M = [[-485, -343, -397, -479, -120, -776, -731, -386, -123], [-373, -471, -319, -388, -356, -545, -463, -286, -457], [-301, -793, 34, -148, -429, -901, -723, -33, -860], [-379, 37, -800, -743, -869, 741, 414, -880, 106], [-256, -642, -152, -242, -443, -649, -641, -189, -674], [-349, -205, -608, -584, -517, 82, -60, -706, -144], [-350, -652, -147, -239, -437, -578, -476, -79, -647], [-389, -793, -28, -141, -443, -648, -478, 118, -783], [-389, -176, -552, -596, -641, 228, 18, -678, -20], [-359, -219, -563, -598, -308, -289, -280, -570, -157]]
Which number is the largest entry?
Answer: 741
Which number is the entry just left of -723?
Answer: -901
Which number is the entry just left of -429?
Answer: -148
The entry just right of -120: -776
Which number is the entry just left of 228?
Answer: -641
Which number is the entry just left of -397?
Answer: -343
The entry just left of -869 is -743
The entry just right of the smallest entry: -723
Which number is the entry just left of the largest entry?
Answer: -869
Which number is the entry just left of -578?
Answer: -437
The entry just left of -471 -> -373
The entry just left of 18 -> 228
Which number is the entry just left of -880?
Answer: 414

[[-30.9 -67.4 -67.8 -62.9  42.6 -36.9 -12.1 -44.2  45.5  20.9  31.5 -34.5]
 [ 59.1 -80.5 -67.2   4.2  -7.8 -29.6 -79.1   4.0 -12.5  55.8  -4.7 -59.9]
 [-81.0  69.2 -23.7 -50.1 -42.4 -51.3  70.0 -38.9  33.6  16.8  53.3  17.6]
 [-74.4  13.7  69.7 -15.5 -25.0 -23.4  43.3  25.0  79.4 -14.3  81.8  13.2]
 [ 42.2 -66.1  14.7   6.8 -10.3 -35.4 -67.8  22.9   8.1  36.6  32.5  64.7]]
The smallest entry in the first row?
A: -67.8
The entry directly below 45.5 -> -12.5
The bottom-left entry is 42.2
The entry directly above the smallest entry?
A: 59.1
The entry in the top-right corner?
A: -34.5
The largest entry in the first row: 45.5
The smallest entry in the first column is -81.0
The entry directly below -15.5?
A: 6.8
The entry directly above -25.0?
A: -42.4
The entry directly below 69.2?
A: 13.7
The entry directly below -4.7?
A: 53.3
The entry directly above 55.8 -> 20.9
The 3rd entry on the main diagonal is -23.7
The 3rd largest entry -> 70.0
The bottom entry of the column that holds the largest entry -> 32.5
The entry directly above -7.8 -> 42.6
The last entry, reading row by row: 64.7
The 2nd entry on the main diagonal: -80.5
The entry directly above -79.1?
A: -12.1
The entry directly below 25.0?
A: 22.9
The second entry in reading order?
A: -67.4
The first entry, reading row by row?
A: -30.9
The last entry of the largest entry's row is 13.2
The entry directly above 53.3?
A: -4.7
The 4th entry, reading row by row?
A: -62.9
The smallest entry in the last row -> -67.8
The 2nd largest entry -> 79.4
The fourth-last entry, reading row by row?
A: 8.1
The entry just right of -66.1?
A: 14.7
The 3rd entry from the end, reading row by row is 36.6

Read these off the grid that follows. Counting starts at 1.
1) Report the entry at row 1, column 3.
2) Report the entry just right of 7.4.
3) Report the entry directly below -20.2.
4) Report the bottom entry of the column that holds the largest entry.
5) Report the entry just right of 12.2.
6) Report the entry just right of 27.6.
7) Report the entry just right of 2.9.
8) Report the entry at row 2, column 1.
[[ 13.8  27.0   0.3  17.6  48.7 -17.2  -9.4  27.1 -15.2 -21.8]
 [ 32.7  -1.8  35.2  26.1 -15.5   8.1 -26.2 -11.6 -19.5 -37.0]
 [ 27.5  20.6  18.9  27.6  30.9  -9.3 -21.4  16.2 -21.3 -36.8]
 [ 12.9 -28.7  27.5   3.2 -62.3  23.6 -12.7 -37.7  -0.8  -7.7]
 [-23.5 -22.3 -13.8 -24.5 -36.3  12.0  16.4 -20.2  19.6  31.5]
 [  1.0  32.4 -15.4   8.0  65.0 -24.0   2.3  38.4  -7.9  -8.5]
 [ 12.7 -27.8  27.5   3.7 -60.8  23.2 -12.2 -37.7  -1.1  -8.6]
 [  3.7 -34.8  22.7  -4.8 -70.8  26.2  -6.4 -42.5   5.2   2.8]
 [ 43.3  13.6  38.6  38.8  12.2  -1.1 -34.3   3.3 -29.0 -52.4]
 [ 19.1 -19.1  29.9  11.4 -43.9  17.8 -17.7 -28.0  -7.6 -18.3]
 [ 37.2   3.2  35.9  30.2  -7.6   5.9 -28.8  -7.8 -22.0 -42.3]
 [ -7.5 -29.8   7.4 -12.9 -56.6  19.7   2.9 -33.4  11.3  15.1]]
1) 0.3
2) -12.9
3) 38.4
4) -56.6
5) -1.1
6) 30.9
7) -33.4
8) 32.7

Questions about the table below. Indices start at 1.
1) Which number is the entry in row 1 and column 2?
2) Which number is the entry at row 3, column 1?
3) Which number is the entry in row 1 and column 1?
4) Which number is the bottom entry of the column that holds the largest entry?
5) Which number is the entry just left of -1.4?
6) Which number is the entry in the bottom-left corner?
7) Which number is the entry in the top-right corner?
8) Which number is the entry at row 2, column 1?
[[-31.0  28.7 -10.9 -45.8  40.2 -56.2 -46.3]
 [-23.5  19.7 -31.7 -14.8 -11.5  13.6  22.1]
 [-15.4  -4.1  -5.5  20.4  10.0 -17.1 -15.0]
 [ 60.2 -61.9  64.0  71.2  -1.4  -7.3  -6.3]
 [-46.4  34.3 -26.4 -37.0  54.3 -61.8 -52.1]]
1) 28.7
2) -15.4
3) -31.0
4) -37.0
5) 71.2
6) -46.4
7) -46.3
8) -23.5
